Here is a tiny trained network, its code and every weight. The questions are about switching its units off for an input and a class, where a switched-off unit gives its printed mean instead of its output.

import numpy as np


def w(rows, s, z=0):
    codes = np.array(rows[::2]) - 128.0
    scale = np.full(codes.shape[1], s)
    scale[-1] = z or s
    return codes * scale


def f(y):
    return np.maximum(y, 0)


def log_softmax(a):
    a = a - a.max(-1, keepdims=True)
    return a - np.log(np.exp(a).sum(-1, keepdims=True))


def net(x, mask):
    res = np.array(x, float).reshape(1, 7) / 4 @ E
    y = f(res @ A[0][:, :-1].T + A[0][:, -1])
    res = res + np.where(mask, y, B[0][:, -1]) @ B[0][:, :-1]
    return log_softmax(res[-1] @ U[:, :-1].T + U[:, -1])


A, B = {}, {}
E = w([
[41,220,82,72,160,201,160,123,181,89],'x0',
[128,54,125,94,155,178,152,211,121,62],'x1',
[1,169,68,177,166,89,115,114,99,117],'x2',
[163,174,158,18,117,27,31,127,91,125],'x3',
[138,112,203,192,46,66,159,3,87,66],'x4',
[202,122,159,143,72,119,164,155,103,32],'x5',
[73,94,101,144,91,176,208,85,44,66],'x6',
],0.0087)
A[0] = w([
[131,106,110,131,124,214,217,179,125,80,122],'N0',
[179,142,152,116,106,70,54,98,148,177,4],'N1',
[236,115,138,84,81,174,108,141,139,120,173],'N2',
[145,156,184,55,120,206,167,37,230,152,138],'N3',
[75,209,98,41,189,145,68,248,197,139,182],'N4',
[213,20,180,128,134,100,84,200,136,146,113],'N5',
],0.015,0.003)
B[0] = w([
[117,77,115,154,150,148,144,150,139,166,202],'N0',
[147,122,143,205,140,125,158,143,121,152,193],'N1',
[129,103,101,95,158,123,113,171,124,147,187],'N2',
[83,161,115,114,121,149,121,105,144,80,177],'N3',
[152,121,112,6,117,143,85,137,158,93,254],'N4',
[140,145,131,68,119,120,100,119,130,174,203],'N5',
],0.016,0.028)
U = w([
[139,156,89,55,110,118,58,145,116,180,252],'0',
[113,223,168,185,60,107,133,66,104,104,26],'1',
[186,113,157,160,112,77,105,161,62,255,63],'2',
[72,82,104,190,110,209,208,155,104,88,239],'3',
],0.0087,0.0025)

Each question gives the input, the list of numbers given to net, and the class t.
The units are the neurons (one row each of A and B). Each row of codes is followed by its name. A weight is (code - 128) times the scale printed after its matrix; where a second scale follows, it is the last column's (A, B and U).
mask holds one flag per neuron, in row order. A switched-off neuron (its flag False) gives its mean, the last column of its row in B, instead of its output. The means were averaged over made-up inputs and are rounded, as every weight is.
A unit's drop is (log p(t) with every unit on - log p(t) with that unit switched off) / (log p(t) with every unit on - log p(t) with every unit switched off).
The circuit of an input: a set's keep is (log p(t) with only the set's units on - log p(t) with every unit switched off) / (log p(t) with every unit on - log p(t) with every unit switched off). Starting from all 6 units, units are removed one at a time, each time the one whose removal leaves the highest keep (on an exact tie, the one counted first), for as long as the keep stays at least 0.8.
units of the circuit, in order: the units of the circuit, biggest drop first
k most important neurons: the k neurons with the biggest drops, biggest first
drop when u is switched off: that unit's drop, to one decimal
input [-7,-7,-8,4,0,-2,2], class 2: units of the circuit, in order	N1
input [-4,-6,7,5,5,2,3], class 1: 3 most important neurons	N0; N2; N5
input [-8,8,7,-5,-1,5,4], class 3: 3 most important neurons	N4; N0; N2
input [-3,4,3,0,8,0,0], class 1: units of the circuit, in order	N4; N0
input [-1,-8,5,-2,5,-5,2], class 1: 3 most important neurons	N4; N0; N2
input [-5,-6,7,4,1,7,1], class 1: 3 most important neurons	N0; N2; N5
input [-5,-6,6,-6,8,4,-4], class 1: 2 most important neurons	N0; N2
input [1,-2,3,-5,-2,0,-1], class 3: 3 most important neurons	N5; N4; N2
input [2,2,-3,6,4,-7,8], class 1: 4 most important neurons	N4; N0; N2; N5
input [-1,-5,-6,4,6,4,-7], class 2: 2 most important neurons	N1; N4
input [1,-1,3,3,3,-6,4], class 1: drop when N2 is switched off	0.2
input [-1,-7,7,6,2,7,5], class 1: drop when N0 is switched off	0.1
input [0,-8,-7,4,-1,6,1], class 2: drop when N1 is switched off	0.6
input [3,-7,7,-2,7,4,-2], class 1: units of the circuit, in order	N4
